Moves between nodes:
at | pu lu za vi ga fi di
s24 | s795 s446 s992 s877 s707 s858 s247
s337 | s101 s139 s7 s37 s595 s452 s99
s329 | s4 s843 s263 s67 s619 s767 s409
s979 | s189 s247 s467 s271 s198 s395 s446
s481 | s628 s859 s810 s643 s377 s36 s130
s203 | s920 s198 s959 s33 s247 s114 s707
s197 | s36 s860 s90 s148 s330 s628 s763
s101 | s337 s330 . s990 s860 s56 s492
s795 | s24 s207 s305 s682 s893 s188 s97
s986 | s700 s492 s708 s666 s763 s769 s330
s890 | s879 s90 s860 s237 . s14 s496
s198 | s894 s203 s510 s231 s979 s50 s939
s271 | s810 s14 s628 s979 s231 s90 s144
s207 | s446 s795 s115 s767 s349 s67 s189
s858 | s188 s617 s731 s496 s816 s24 s237
s7 | . s258 s337 s264 s879 s614 s35
s124 | s258 . s330 s50 s90 s231 s708
s595 | s860 s36 s879 s626 s337 s859 s279
s767 | s144 s682 s130 s207 s6 s329 s810
s330 | s139 s101 s124 s602 s197 s414 s986
s778 | s279 s763 s496 s731 s492 s69 s860
s467 | s643 s117 s979 s628 s510 s148 s511
s709 | s227 s83 s707 s739 s992 s192 s959
s614 | s33 s953 s452 s920 s946 s7 s472
s959 | s223 s510 s203 s56 s117 s990 s709
s510 | s892 s959 s198 s414 s467 s602 s83
s708 | s619 s663 s986 s930 s4 s665 s124
s189 | s979 s97 s643 s810 s894 s260 s207
s36 | s197 s595 s409 s671 s139 s481 s263
s688 | s472 s665 s739 s707 s877 s663 s33
s83 | s125 s709 s939 s769 s511 s666 s510
s114 | s264 s50 s990 . s237 s203 s816
s130 | s332 s694 s767 s115 s458 s263 s481
s332 | s130 s69 s144 s511 s769 s763 s628
s671 | s148 s626 s260 s36 s218 s643 s390
s496 | s843 s4 s778 s858 s663 s877 s890
s69 | s694 s332 s877 s992 s739 s778 s942
s707 | s893 s939 s709 s688 s24 s816 s203
s97 | s247 s189 s787 s946 s920 s570 s795
s260 | s395 s570 s671 s409 s280 s189 s67
s237 | s570 s395 s275 s890 s114 s247 s858
s218 | s602 s37 s280 s139 s671 s892 s230
s492 | s99 s986 s663 s192 s778 s739 s101
s861 | s816 s753 s149 s35 s188 s893 s264
s139 | s330 s337 s258 s218 s36 s377 s700
s446 | s207 s24 s511 s144 s939 s617 s979
s472 | s688 s6 s985 s893 s682 s35 s614
s843 | s496 s329 s279 s188 s35 s682 s879
s665 | s6 s688 s769 s939 s144 s708 s231
s619 | s708 s35 s700 s753 s329 s6 s258
s452 | s56 s377 s614 s223 s859 s337 s985
s395 | s260 s237 s148 s90 s50 s979 s617
s99 | s492 s700 s35 s149 s279 s985 s337
s666 | s230 s192 s930 s986 s805 s83 s602
s349 | s939 s893 s125 s6 s207 s753 s894
s985 | s739 s458 s472 s227 s694 s99 s452
s390 | s805 s429 s67 s263 s230 s115 s671
s816 | s861 s930 s192 s663 s858 s707 s114
s879 | s890 s409 s595 s570 s7 s946 s843
s643 | s467 s787 s189 s481 s892 s671 s115
s787 | s117 s643 s97 s859 s223 s626 s305
s626 | s275 s671 s570 s595 s37 s787 s429
s125 | s83 s227 s349 s458 s115 s230 s892
s227 | s709 s125 s893 s985 s305 s149 s223
s942 | s859 s628 s14 s117 s56 s860 s69
s628 | s481 s942 s271 s467 s414 s197 s332
s990 | s37 s602 s114 s101 s275 s959 s192
s953 | s231 s614 s377 s894 s810 s258 s6
s188 | s858 s67 s429 s843 s861 s795 s570
s920 | s203 s894 s223 s614 s97 s264 s893
s377 | s414 s452 s953 s892 s481 s139 s458
s414 | s377 s56 s231 s510 s628 s330 s769
s192 | s149 s666 s816 s492 s731 s709 s990
s810 | s271 s946 s481 s189 s953 s409 s767
s894 | s198 s920 s892 s953 s189 s280 s349
s305 | s992 s115 s795 s694 s227 s429 s787
s602 | s218 s990 s50 s330 s148 s510 s666
s258 | s124 s7 s139 s280 s409 s953 s619
s230 | s666 s149 s753 s700 s390 s125 s218
s115 | s511 s305 s207 s130 s125 s390 s643
s860 | s595 s197 s890 s275 s101 s942 s778
s6 | s665 s472 s458 s349 s767 s619 s953
s263 | s763 s279 s329 s390 s700 s130 s36
s992 | s305 s511 s24 s69 s709 s731 s117
s617 | s67 s858 s805 s4 s930 s446 s395
s37 | s990 s218 s264 s337 s626 s223 s149
s247 | s97 s979 s117 s14 s203 s237 s24
s275 | s626 s148 s237 s860 s990 s117 s731
s280 | s50 s264 s218 s258 s260 s894 s753
s930 | s753 s816 s666 s708 s617 s939 s50
s739 | s985 s769 s688 s709 s69 s492 s56
s694 | s69 s130 s682 s305 s985 s279 s859
s859 | s942 s481 s946 s787 s452 s595 s694
s429 | s731 s390 s188 s279 s149 s305 s626
s144 | s767 s877 s332 s446 s665 s4 s271
s4 | s329 s496 s763 s617 s708 s144 s90
s67 | s617 s188 s390 s329 s753 s207 s260
s35 | s663 s619 s99 s861 s843 s472 s7
s458 | s769 s985 s6 s125 s130 s700 s377
s939 | s349 s707 s83 s665 s446 s930 s198
s56 | s452 s414 s33 s959 s942 s101 s739
s148 | s671 s275 s395 s197 s602 s467 s805
s50 | s280 s114 s602 s124 s395 s198 s930
s231 | s953 s33 s414 s198 s271 s124 s665
s223 | s959 s892 s920 s452 s787 s37 s227
s731 | s429 s805 s858 s778 s192 s992 s275
s663 | s35 s708 s492 s816 s496 s688 .
s763 | s263 s778 s4 s805 s986 s332 s197
s700 | s986 s99 s619 s230 s263 s458 s139
s805 | s390 s731 s617 s763 s666 s511 s148
s511 | s115 s992 s446 s332 s83 s805 s467
s90 | s409 s890 s197 s395 s124 s271 s4
s149 | s192 s230 s861 s99 s429 s227 s37
s33 | s614 s231 s56 s203 s14 . s688
s14 | s946 s271 s942 s247 s33 s890 s877
s682 | s877 s767 s694 s795 s472 s843 s946
s264 | s114 s280 s37 s7 s570 s920 s861
s409 | s90 s879 s36 s260 s258 s810 s329
s570 | s237 s260 s626 s879 s264 s97 s188
s946 | s14 s810 s859 s97 s614 s879 s682
s117 | s787 s467 s247 s942 s959 s275 s992
s769 | s458 s739 s665 s83 s332 s986 s414
s877 | s682 s144 s69 s24 s688 s496 s14
s892 | s510 s223 s894 s377 s643 s218 s125
s893 | s707 s349 s227 s472 s795 s861 s920
s753 | s930 s861 s230 s619 s67 s349 s280
s279 | s778 s263 s843 s429 s99 s694 s595

In the rows, 49 stands for zero.

The rows follow the links: the fewer symbols apart two nodes are, the more alike their rows tend to be.

Each row is also shifted at random along 5 hidden directions that mean nothing.

Some nodes, each with a row of numbers:
s4: 36,50,54,34,55,38,34,51,42,60,49,74,45,37,50,48,47,62,32,43,44,63,48,54,38,68,46,58,39,55,52,58,52,37,57,60,50,53,52,63,58
s258: 53,56,60,51,48,62,38,30,41,62,55,52,41,45,43,52,44,76,49,45,54,41,45,44,39,51,44,42,42,66,46,57,65,43,65,63,56,49,55,33,30
s753: 52,46,45,44,37,61,46,56,40,57,58,58,57,50,58,54,53,52,33,50,33,50,51,31,51,58,44,50,49,67,55,42,71,39,63,56,45,39,58,55,40
s280: 53,51,55,60,43,61,38,46,36,49,53,46,49,43,63,53,57,53,52,52,40,41,56,41,53,61,46,43,50,66,56,43,71,38,63,45,49,33,44,42,41
s930: 25,56,57,46,48,51,46,52,49,64,47,64,45,39,54,51,39,49,46,46,52,66,44,56,49,51,56,47,54,66,62,41,57,52,60,64,59,45,52,52,31
s148: 35,70,57,59,38,41,38,58,36,35,57,36,45,46,62,44,51,54,60,52,42,53,60,61,46,42,55,50,42,48,46,36,27,53,48,47,54,40,36,61,25
s223: 75,41,48,57,42,55,65,47,62,46,43,52,62,57,48,47,68,42,51,50,49,51,35,39,64,53,44,47,61,43,52,53,53,70,40,40,50,46,53,44,48
s329: 45,49,41,47,65,41,35,38,33,32,61,36,38,48,42,50,31,62,36,42,41,47,42,55,46,56,43,49,48,55,44,41,56,35,72,44,43,55,57,40,44
s492: 57,54,56,40,40,39,41,57,39,55,59,55,56,48,38,51,53,51,41,74,45,43,72,39,37,36,46,49,41,61,42,32,61,46,36,61,68,61,61,51,45
s197: 43,49,57,59,65,37,36,41,50,47,49,49,55,49,51,49,65,70,34,48,38,46,28,68,53,53,63,52,35,38,37,56,36,44,48,33,49,65,36,64,62
s985: 41,58,35,50,49,48,57,46,58,48,44,48,52,68,27,53,53,55,56,48,55,42,53,30,32,45,37,49,55,43,41,52,58,42,35,52,59,44,58,36,51
s959: 79,27,54,41,47,53,52,51,47,60,42,70,62,51,48,50,59,26,49,64,54,42,58,37,50,36,53,51,50,51,57,52,55,60,39,43,59,50,49,51,46
s816: 27,44,53,52,53,46,43,58,48,63,60,56,50,47,56,53,52,37,47,68,45,43,63,41,54,50,55,54,56,61,58,43,64,42,53,53,53,55,42,48,56
s115: 71,40,41,33,48,51,65,50,40,29,51,55,59,66,48,44,41,37,35,35,48,50,47,48,57,46,46,53,42,47,61,33,44,51,55,40,31,43,61,57,45
s144: 46,54,52,47,68,32,59,54,42,56,40,51,49,47,50,51,35,50,40,40,47,53,56,72,45,57,50,47,39,39,53,56,41,33,53,42,46,52,45,51,69
s892: 55,40,62,58,38,63,57,43,38,43,42,51,68,67,55,51,62,48,46,43,53,44,48,39,55,45,45,40,48,47,54,58,49,47,44,28,49,35,43,47,47
s101: 68,59,58,45,48,36,40,44,68,57,59,43,39,46,32,52,55,46,55,65,48,61,48,51,45,50,64,53,57,49,44,46,50,65,39,50,66,69,42,52,43
s496: 46,60,38,36,59,35,38,56,53,65,57,49,31,35,44,48,49,49,53,59,48,57,60,51,41,56,50,55,48,57,46,44,46,36,44,62,48,60,52,44,66
s247: 70,43,48,48,61,53,52,55,58,36,52,63,39,27,55,41,31,40,78,47,55,54,54,59,49,41,58,52,45,54,56,50,39,58,48,55,48,44,42,46,46
s67: 32,41,43,44,48,65,46,44,36,30,67,41,44,41,58,44,39,49,49,42,45,48,38,49,52,54,50,54,50,62,57,36,52,37,66,59,30,44,54,40,28
s858: 27,52,43,43,44,42,47,68,56,48,66,41,34,27,51,46,38,39,70,59,49,55,68,52,51,53,54,42,52,67,52,35,38,55,58,58,55,44,40,49,45
s739: 23,51,50,52,56,37,62,53,56,61,42,46,66,67,40,55,50,42,42,57,54,38,60,52,42,33,54,51,58,37,41,54,45,50,31,39,56,67,48,46,71
s860: 73,38,40,39,60,33,30,39,55,49,59,56,45,45,43,50,48,54,53,65,47,42,40,54,50,43,55,47,36,51,32,44,39,54,46,47,54,63,52,63,50
s626: 84,48,45,54,39,51,41,53,49,42,68,37,46,54,50,47,58,42,62,69,41,41,45,42,49,42,52,53,54,47,39,41,52,55,62,40,47,50,41,56,44
s429: 61,39,28,26,34,55,50,36,71,21,66,52,35,42,42,52,46,39,62,48,40,72,31,44,54,40,51,61,61,57,36,36,44,80,51,76,45,47,68,54,28
s628: 63,61,59,49,51,36,49,57,37,45,38,55,53,62,47,59,54,58,49,48,45,44,68,59,41,40,50,48,31,36,43,54,31,29,41,35,48,47,44,64,60
s124: 36,70,68,63,54,50,43,43,59,63,52,45,45,45,55,42,48,63,52,46,58,58,48,62,44,56,59,46,56,53,51,49,52,52,61,45,64,54,29,46,44
s125: 60,61,50,50,36,63,61,57,44,39,47,46,59,59,51,57,44,38,47,44,51,61,49,48,50,43,48,49,64,40,62,38,52,53,46,46,43,46,59,44,46
s7: 34,65,45,70,48,50,39,45,56,60,58,26,43,51,50,52,60,72,55,51,52,36,49,45,47,55,42,42,62,43,40,59,64,49,57,46,49,44,40,32,59
s778: 51,43,48,45,56,31,28,54,47,48,67,53,53,52,44,51,48,51,47,68,45,53,53,49,42,47,57,59,41,46,37,36,50,42,44,48,52,68,54,57,58
s207: 80,43,46,39,47,59,65,60,30,44,52,58,52,45,65,54,28,43,43,44,47,51,57,43,50,54,43,56,41,63,57,46,51,25,59,59,41,38,68,47,46
s694: 68,50,30,36,44,46,61,44,62,28,52,43,47,59,35,52,33,44,53,46,56,63,41,49,45,46,46,59,64,41,38,47,36,59,43,62,44,54,68,43,53
s893: 40,36,34,54,64,58,69,47,56,55,40,51,68,56,56,41,41,28,43,49,55,34,36,45,59,57,46,55,73,46,64,63,66,51,58,45,43,47,53,32,66
s6: 53,63,48,59,61,48,59,45,35,52,46,35,50,59,50,45,31,61,34,46,57,38,64,50,43,43,34,50,51,51,55,42,61,28,56,40,47,43,67,32,49
s731: 31,41,50,44,37,41,47,52,45,35,67,52,53,36,46,48,53,31,52,62,33,48,52,49,53,41,51,57,55,55,42,37,35,56,47,48,51,55,40,62,50
s510: 53,45,70,63,53,57,56,45,39,56,50,48,65,55,50,43,47,38,50,44,57,44,50,58,53,37,62,43,53,40,62,47,46,58,41,26,47,50,29,47,46
s666: 17,33,63,54,46,43,38,53,37,60,38,69,69,56,52,52,59,41,30,59,35,46,50,46,56,50,58,59,39,57,53,46,54,46,51,40,53,54,43,63,50
s90: 63,63,63,51,59,41,36,54,46,56,58,52,33,31,49,50,46,67,51,54,52,53,62,65,42,54,51,48,35,53,43,44,44,36,57,51,49,59,36,50,50
s700: 28,64,50,57,33,43,51,40,41,61,49,50,54,65,44,48,65,66,29,49,35,49,46,46,38,56,41,54,45,42,46,51,59,41,51,50,50,50,61,55,41
s263: 35,54,44,40,39,39,33,37,34,37,58,44,55,67,48,54,50,63,36,43,43,47,37,42,44,55,41,46,40,51,36,48,45,33,57,42,51,52,60,52,42
s24: 32,45,45,44,59,42,62,57,53,48,47,56,42,41,53,42,37,26,63,52,57,50,62,53,50,42,40,58,59,42,60,47,38,54,47,57,43,43,48,48,69
s810: 49,59,48,57,65,54,54,44,52,46,37,48,41,52,55,49,43,61,49,30,56,59,28,59,53,62,41,45,43,40,47,64,44,49,51,37,37,47,45,50,55
s942: 52,48,46,50,62,35,52,49,55,40,54,45,46,53,39,46,50,54,59,51,66,40,58,63,42,32,50,42,43,33,39,55,31,56,40,41,47,56,45,49,54
s332: 47,43,47,39,58,37,50,43,45,47,34,71,57,60,38,59,41,48,36,40,52,51,48,59,44,45,53,55,49,40,48,53,32,44,40,42,43,55,61,66,58
s218: 44,39,50,50,38,64,41,46,48,53,44,56,67,56,63,47,69,60,38,48,39,49,37,35,55,49,53,48,49,56,47,53,61,57,52,52,52,39,53,58,35
s990: 65,48,49,58,42,45,35,44,56,57,55,45,54,41,49,45,58,46,48,57,51,55,31,54,61,51,65,53,63,48,47,46,52,72,42,52,63,66,36,61,56
s69: 51,46,40,39,49,31,55,54,56,49,42,57,56,57,44,50,50,44,51,54,46,55,57,53,43,45,53,60,49,37,43,52,31,48,34,47,46,57,51,53,72
s192: 28,45,51,47,32,45,41,51,60,51,59,44,51,51,46,54,58,31,52,64,44,64,49,49,46,43,63,54,73,58,50,36,54,71,42,67,62,55,43,54,48
s671: 41,47,56,59,35,53,43,46,26,42,58,38,61,64,66,49,68,57,40,45,34,41,47,46,66,57,51,51,41,44,32,56,48,45,57,26,32,45,38,64,50
s481: 33,52,48,54,45,60,57,33,47,34,33,46,51,61,42,51,54,62,57,32,55,50,35,52,45,37,45,36,41,39,43,67,36,43,46,46,40,37,50,57,40

From each start, follow one symbol. Which node do you reach?
Answer with the node's name.
---
51,30,34,29,35,50,58,51,49,38,46,62,58,62,44,47,52,38,46,52,44,42,58,38,50,49,42,50,46,47,49,54,42,49,44,52,40,34,60,55,51
ga: s227
---
30,50,44,58,66,56,46,45,47,37,74,21,51,48,51,37,36,47,47,62,50,33,47,43,64,45,44,47,63,57,54,30,65,47,69,38,44,58,47,30,48
lu: s753
---
90,41,46,55,54,61,55,54,55,64,46,52,56,41,51,42,54,37,49,49,50,37,34,39,54,60,44,50,62,54,57,59,64,52,47,47,39,46,49,35,56
za: s223
---
37,39,53,37,38,42,41,56,47,41,49,60,58,49,54,50,53,45,41,50,32,67,52,56,54,50,57,51,41,59,45,41,33,50,43,56,51,51,42,69,37
vi: s763
---
61,62,54,34,42,32,36,55,42,47,54,54,43,47,43,60,54,55,34,58,45,63,64,53,36,43,54,55,28,62,50,38,43,40,49,55,60,55,61,64,34
ga: s986
---
45,48,34,40,47,43,39,39,52,29,60,33,37,52,27,44,47,53,51,52,48,43,44,35,45,50,40,53,44,48,34,40,46,47,47,50,50,56,70,45,41
di: s595
---
81,50,43,56,51,45,39,41,59,31,70,37,35,45,35,50,50,59,63,53,47,56,39,45,50,47,50,49,48,55,31,43,41,59,55,55,52,62,60,43,36
vi: s626
---
56,53,68,60,55,49,54,45,46,54,34,60,64,54,38,53,52,59,44,41,61,45,59,55,36,32,50,41,43,45,57,46,51,50,41,42,60,49,51,48,50
fi: s330
---
40,43,53,42,45,44,52,53,42,42,46,49,53,49,49,47,58,38,74,51,57,37,74,48,52,41,47,49,36,42,51,61,32,55,31,39,42,42,45,53,51
vi: s942
---
61,71,66,62,53,53,58,49,61,69,43,46,38,46,53,41,37,59,45,41,65,59,51,71,43,51,55,47,58,44,59,49,54,52,50,50,56,58,39,42,57
pu: s953
---
34,59,69,63,50,55,57,35,34,42,41,46,62,65,39,47,55,70,43,36,58,39,51,36,45,37,39,37,43,38,52,60,47,41,43,37,51,41,60,41,36
ga: s481
---
55,33,48,53,57,48,36,64,55,67,57,50,50,33,71,43,43,46,61,58,44,42,44,59,58,64,61,54,44,54,45,49,49,57,50,45,48,59,24,57,70
za: s275
---
72,54,52,64,74,52,52,42,45,54,47,40,51,56,52,49,40,55,37,32,55,39,29,55,44,55,50,42,51,42,60,52,63,50,63,36,49,55,42,36,58
lu: s614
---
67,45,48,57,60,48,52,53,48,50,42,45,47,53,58,53,51,50,51,47,50,41,48,46,53,64,39,44,48,42,38,70,48,40,54,40,41,46,42,41,79
fi: s879
---
53,54,65,44,54,44,62,51,43,49,43,57,67,56,40,55,43,49,29,44,55,50,52,58,41,36,57,47,46,50,56,47,51,48,44,45,67,58,54,44,46
lu: s739
---
45,55,57,54,46,57,41,56,47,49,54,45,33,26,64,43,51,50,66,50,55,61,59,55,56,52,57,40,45,56,50,43,40,50,56,58,48,46,36,56,35
lu: s237
---
59,82,53,51,31,49,43,48,42,56,43,48,44,61,49,60,72,72,49,47,46,63,57,30,32,52,35,48,33,58,42,48,60,48,43,66,67,31,54,54,22
ga: s36
---
46,48,51,42,49,52,66,60,43,50,49,53,62,57,39,45,39,32,48,56,53,43,64,50,46,27,53,55,53,44,61,38,55,54,29,48,51,49,51,41,49
ga: s992
